Below is a small trained network, with its code and all its weights. Each question gives an input and a class and asks what happens when units are switched off, that is, made to give their printed mean instead of their output.

import numpy as np


def w(rows, s, z=0):
    codes = np.array(rows[::2]) - 128.0
    scale = np.full(codes.shape[1], s)
    scale[-1] = z or s
    return codes * scale


def f(y):
    return y / 2 * (1 + np.tanh(0.7978845608 * (y + 0.044715 * y**3)))


def log_softmax(a):
    a = a - a.max(-1, keepdims=True)
    return a - np.log(np.exp(a).sum(-1, keepdims=True))


def net(x, mask):
    res = np.array(x, float).reshape(1, 8) / 4 @ E
    y = f(res @ A[0][:, :-1].T + A[0][:, -1])
    res = res + np.where(mask, y, B[0][:, -1]) @ B[0][:, :-1]
    return log_softmax(res[-1] @ U[:, :-1].T + U[:, -1])


A, B = {}, {}
E = w([
[93,156,71,188],'x0',
[123,184,146,140],'x1',
[85,214,116,130],'x2',
[100,127,119,195],'x3',
[68,168,123,152],'x4',
[182,164,162,105],'x5',
[2,161,188,110],'x6',
[96,140,206,214],'x7',
],0.0081)
A[0] = w([
[179,144,135,134,114],'n0',
[110,171,217,102,253],'n1',
[91,170,93,195,227],'n2',
[145,122,41,239,108],'n3',
[82,147,127,99,107],'n4',
[8,79,147,72,160],'n5',
[183,84,178,154,234],'n6',
[148,111,82,112,177],'n7',
[137,193,168,14,223],'n8',
[136,146,189,105,247],'n9',
[120,54,103,75,91],'n10',
[98,145,92,178,250],'n11',
[133,138,123,46,72],'n12',
[101,163,180,153,252],'n13',
],0.011,0.0055)
B[0] = w([
[106,207,152,177,157],'n0',
[206,24,43,88,238],'n1',
[143,80,43,200,254],'n2',
[89,199,123,142,234],'n3',
[69,99,169,80,149],'n4',
[70,95,51,57,222],'n5',
[224,45,70,254,244],'n6',
[200,164,81,166,187],'n7',
[187,74,103,124,240],'n8',
[152,88,69,140,212],'n9',
[135,96,205,81,175],'n10',
[58,61,17,202,241],'n11',
[136,197,149,109,153],'n12',
[116,29,80,199,237],'n13',
],0.0063,0.0073)
U = w([
[45,128,106,71,111],'0',
[100,144,214,142,75],'1',
[186,239,91,108,62],'2',
[175,39,115,200,237],'3',
[104,227,225,130,2],'4',
[167,36,213,74,70],'5',
[58,79,113,2,114],'6',
[103,161,66,168,108],'7',
],0.0081,0.0042)

Each question gives the input, the list of numbers given to net, and the class t.
The units are the neurons (one row each of A and B). Each row of codes is followed by its name. A weight is (code - 128) times the scale printed after its matrix; where a second scale follows, it is the last column's (A, B and U).
mask holds one flag per neuron, in row order. A switched-off neuron (its flag False) gives its mean, the last column of its row in B, instead of its output. The means were averaged over made-up inputs and are rounded, as every weight is.
A unit's drop is (log p(t) with every unit on - log p(t) with that unit switched off) / (log p(t) with every unit on - log p(t) with every unit switched off).
The circuit of an input: a set's keep is (log p(t) with only the set's units on - log p(t) with every unit switched off) / (log p(t) with every unit on - log p(t) with every unit switched off). Starting from the 12 units with the biggest drops (on a tie, the unit counted first), units are removed one at a time, each time the one whose removal leaves the highest keep (on an exact tie, the one counted first), for as long as the keep stays at least 0.8.
units of the circuit, in order: the units of the circuit, biggest drop first
most important unit: the unit with the biggest drop
k most important neurons: the k neurons with the biggest drops, biggest first
drop when u is switched off: that unit's drop, to one decimal
input [-2,-8,-1,-5,-5,-8,7,3], class 6: units of the circuit, in order -> (n5)
input [-8,-5,-6,-1,-1,0,-7,-7], class 5: 3 most important neurons -> (n10, n11, n2)
input [1,7,4,3,4,-1,-7,1], class 7: units of the circuit, in order -> (n3, n6, n1)
input [6,-3,-5,8,7,-8,3,6], class 7: units of the circuit, in order -> (n3, n6)
input [-4,0,2,-6,-2,-1,-3,-6], class 5: units of the circuit, in order -> (n10, n11, n2)
input [4,8,-8,-1,3,-3,5,-8], class 0: 2 most important neurons -> (n1, n6)
input [-1,-6,8,3,3,-4,4,-2], class 6: units of the circuit, in order -> (n5, n6)
input [5,-6,-3,8,5,4,3,-6], class 0: units of the circuit, in order -> (n6, n1)
input [-1,-1,2,8,6,-7,4,-7], class 6: 3 most important neurons -> (n5, n6, n4)
input [-3,-1,5,2,-5,7,3,-5], class 5: 3 most important neurons -> (n11, n2, n8)
input [-3,7,3,-2,-3,7,6,-4], class 5: 3 most important neurons -> (n8, n11, n2)
input [-6,-6,2,4,-1,-4,-4,-2], class 5: units of the circuit, in order -> (n2, n11, n13)
input [7,-4,-4,-2,1,-2,4,-4], class 0: 2 most important neurons -> (n6, n1)
input [-3,5,-4,-4,0,-8,-6,-6], class 5: most important unit -> n10
input [1,-4,-2,-8,-8,-4,4,-4], class 6: units of the circuit, in order -> (n5, n2)
input [8,4,-5,8,5,1,-3,2], class 7: 4 most important neurons -> (n3, n1, n6, n8)
input [-5,-5,-5,-2,5,-7,0,-5], class 5: 3 most important neurons -> (n10, n11, n3)
input [-5,-6,5,0,4,8,3,-1], class 6: drop when n8 is switched off -> -0.4
input [-6,1,-4,-6,-3,-8,3,-4], class 6: drop when n5 is switched off -> 0.7
input [3,0,-4,2,3,5,-3,-7], class 2: most important unit -> n13
input [7,3,3,-8,4,-7,6,1], class 6: drop when n10 is switched off -> -0.1
input [-4,-4,-4,1,2,-7,2,-4], class 6: drop when n5 is switched off -> 0.2
